Here is a tiny trained network, its code and every weight. The questions are about switching its units off for an input and a class, where a switched-off unit gives its printed mean instead of its output.

import numpy as np


def w(rows, s, z=0):
    codes = np.array(rows[::2]) - 128.0
    scale = np.full(codes.shape[1], s)
    scale[-1] = z or s
    return codes * scale


def f(y):
    return np.maximum(y, 0)


def log_softmax(a):
    a = a - a.max(-1, keepdims=True)
    return a - np.log(np.exp(a).sum(-1, keepdims=True))


def net(x, mask):
    res = np.array(x, float).reshape(1, 4) / 4 @ E
    y = f(res @ A[0][:, :-1].T + A[0][:, -1])
    res = res + np.where(mask, y, B[0][:, -1]) @ B[0][:, :-1]
    return log_softmax(res[-1] @ U[:, :-1].T + U[:, -1])


A, B = {}, {}
E = w([
[165,134,170,135,121,53,116,55,118],'x0',
[92,51,252,81,81,92,62,152,135],'x1',
[175,225,133,80,149,62,123,128,82],'x2',
[210,41,117,100,106,127,127,70,27],'x3',
],0.011)
A[0] = w([
[131,151,105,157,153,146,169,67,151,254],'neuron 0',
[132,218,88,147,195,49,131,94,167,59],'neuron 1',
[130,113,97,119,115,80,102,113,74,62],'neuron 2',
[174,136,72,105,127,137,175,111,44,34],'neuron 3',
[80,178,77,156,194,197,173,207,217,237],'neuron 4',
[186,136,86,83,165,179,173,96,107,180],'neuron 5',
[115,253,208,110,128,4,101,127,99,154],'neuron 6',
[179,157,170,188,193,122,129,81,85,122],'neuron 7',
],0.011,0.0025)
B[0] = w([
[70,66,108,139,146,147,123,97,78,176],'neuron 0',
[73,74,118,164,102,116,74,90,5,189],'neuron 1',
[164,96,200,87,94,225,151,133,176,156],'neuron 2',
[65,164,172,125,123,207,85,180,132,181],'neuron 3',
[84,122,158,85,223,217,186,102,126,254],'neuron 4',
[96,192,147,162,176,182,108,99,51,183],'neuron 5',
[225,93,170,137,129,66,164,174,197,221],'neuron 6',
[72,179,86,90,120,130,148,130,107,163],'neuron 7',
],0.011,0.019)
U = w([
[59,204,121,117,230,254,138,118,111,146],'0',
[104,19,172,121,12,149,22,145,98,255],'1',
[174,217,152,5,111,140,144,209,233,30],'2',
[82,135,71,190,104,103,84,89,91,84],'3',
[238,129,141,142,109,4,175,142,193,84],'4',
],0.0088,0.0052)

Each question gives the input, the list of numbers given to net, and the class t.
The units are the neurons (one row each of A and B). Each row of codes is followed by its name. A weight is (code - 128) times the scale printed after its matrix; where a second scale follows, it is the last column's (A, B and U).
mask holds one flag per neuron, in row order. A switched-off neuron (its flag False) gives its mean, the last column of its row in B, instead of its output. The means were averaged over made-up inputs and are rounded, as every weight is.
A unit's drop is (log p(t) with every unit on - log p(t) with that unit switched off) / (log p(t) with every unit on - log p(t) with every unit switched off).
The circuit of an input: a set's keep is (log p(t) with only the set's units on - log p(t) with every unit switched off) / (log p(t) with every unit on - log p(t) with every unit switched off). Starting from all 8 units, units are removed one at a time, each time the one whose removal leaves the highest keep (on an exact tie, the one counted first), for as long as the keep stays at least 0.8.
units of the circuit, in order: the units of the circuit, biggest drop first
top k neurons: the k neurons with the biggest drops, biggest first
drop when u is switched off: that unit's drop, to one decimal
input [8,6,6,0], class 4: units of the circuit, in order : (neuron 6)
input [-3,3,3,-5], class 2: units of the circuit, in order : (neuron 6; neuron 5)
input [8,-6,6,0], class 1: top 2 neurons : (neuron 1; neuron 4)
input [3,0,-3,4], class 1: top 2 neurons : (neuron 4; neuron 5)
input [0,0,6,2], class 2: top 2 neurons : (neuron 6; neuron 4)
input [7,1,-2,3], class 1: top 3 neurons : (neuron 4; neuron 6; neuron 2)
input [-4,8,7,-7], class 4: top 2 neurons : (neuron 6; neuron 3)
input [0,1,-1,4], class 1: drop when neuron 4 is switched off : 2.1
input [-1,3,7,-3], class 4: drop when neuron 6 is switched off : 0.1
input [0,1,-3,1], class 1: drop when neuron 6 is switched off : 0.4
input [5,8,6,0], class 4: drop when neuron 6 is switched off : 0.1
